Small tables with named rows and columns. After each table, cells are looked up by row and column.

rus =
,fuvisav,puganu,lis,lubap,rur
vud,3.3,2.6,7.7,5.0,5.9
tiges,4.7,5.1,5.3,4.6,4.8
zadan,3.5,0.8,4.3,4.6,3.4
gid,6.5,6.2,7.2,7.5,3.6
vunifik,3.2,4.2,2.8,9.4,9.9

vunifik, fuvisav: 3.2
vud, puganu: 2.6
vud, fuvisav: 3.3
tiges, lis: 5.3
vud, lubap: 5.0
gid, puganu: 6.2

kop:
|  | mekire | fim | mudus | bafi | vav |
|---|---|---|---|---|---|
| pup | 13112 | -59099 | 11911 | 82093 | 16765 |
| fel | 8462 | 938 | 8096 | 3304 | 16765 |
| samamef | -3938 | 42214 | 4280 | -22959 | -35580 |
| lelefir | 11562 | -21576 | 46250 | -54475 | 13686 |
| daz | 8462 | 15947 | -52951 | -1949 | 22923 |
| semimas | 27063 | 4690 | -37689 | 13809 | 22923 |
| fon | -5488 | 938 | 465 | -22959 | 26002 |
| memi | 28613 | 15947 | -22427 | 40072 | -29422 |

mekire of lelefir: 11562
mekire of memi: 28613
fim of fon: 938
mudus of lelefir: 46250
mekire of fon: -5488
mekire of pup: 13112
mudus of samamef: 4280
mudus of fon: 465
vav of pup: 16765
bafi of fon: -22959
vav of memi: -29422
bafi of samamef: -22959
vav of samamef: -35580
mudus of fel: 8096
fim of daz: 15947
fim of samamef: 42214
mudus of daz: -52951
bafi of semimas: 13809
vav of semimas: 22923
bafi of pup: 82093
Which row has the largest fim? samamef

lev.csv
,bigone,fadin,levon,birilu
damona,197,2413,2375,3137
piz,2698,-2623,-6499,-6755
diz,388,1650,2758,3493
bab,1325,-2116,-2108,-1111
keba,859,5359,7247,4173
favofom,592,1915,3297,4728

What is the birilu of damona in lev?
3137
What is the bigone of keba in lev?
859
What is the fadin of damona in lev?
2413
What is the bigone of piz in lev?
2698
What is the fadin of piz in lev?
-2623
What is the fadin of keba in lev?
5359
What is the bigone of damona in lev?
197
What is the levon of piz in lev?
-6499
What is the birilu of keba in lev?
4173
What is the birilu of bab in lev?
-1111
What is the fadin of diz in lev?
1650
What is the birilu of diz in lev?
3493
Which row has the largest fadin? keba

depoz
         nadum  mabipuf
mones       94      158
leb        203      171
reroki     190      103
tuvipun     85       85
lefofu     125      133
pufi        87      182
lup        146       86
vaf        150       52
mez         77       91
vamuv      103      129
balavan     81      104
gite       244      109
vikavot     97       79

What is the mabipuf of tuvipun in depoz? 85
What is the nadum of lefofu in depoz? 125
What is the nadum of leb in depoz? 203
What is the nadum of reroki in depoz? 190
What is the nadum of gite in depoz? 244
What is the nadum of mez in depoz? 77
Which row has the largest nadum? gite

lep:
,resib,nodif,dab,palo,sul,zanafiv,minabo,bet,seg,bul
notubuf,84057,72107,92586,20335,50936,9900,23994,38297,49243,38867
tepi,65554,76384,79532,59536,38748,53624,72502,48334,91399,62528
vuf,19369,14336,13849,87270,91978,91533,57972,85596,15227,61311
zufa,61585,63493,44088,67882,49052,76183,80066,71884,80976,58065
fipebot,44651,48822,73230,54310,79190,52811,48392,43621,40427,50350
sugosu,31308,48754,60088,74500,74735,72252,61807,55816,47904,66523
ledene,34347,35617,17434,80901,75659,87368,64333,76243,30790,68374

What is the bul of ledene in lep? 68374
What is the bet of zufa in lep? 71884
What is the nodif of zufa in lep? 63493
What is the palo of fipebot in lep? 54310
What is the zanafiv of vuf in lep? 91533
What is the resib of sugosu in lep? 31308
What is the resib of fipebot in lep? 44651
What is the sul of vuf in lep? 91978
What is the sul of zufa in lep? 49052
What is the bet of tepi in lep? 48334
What is the dab of vuf in lep? 13849
What is the seg of sugosu in lep? 47904
What is the minabo of sugosu in lep? 61807
What is the bul of vuf in lep? 61311

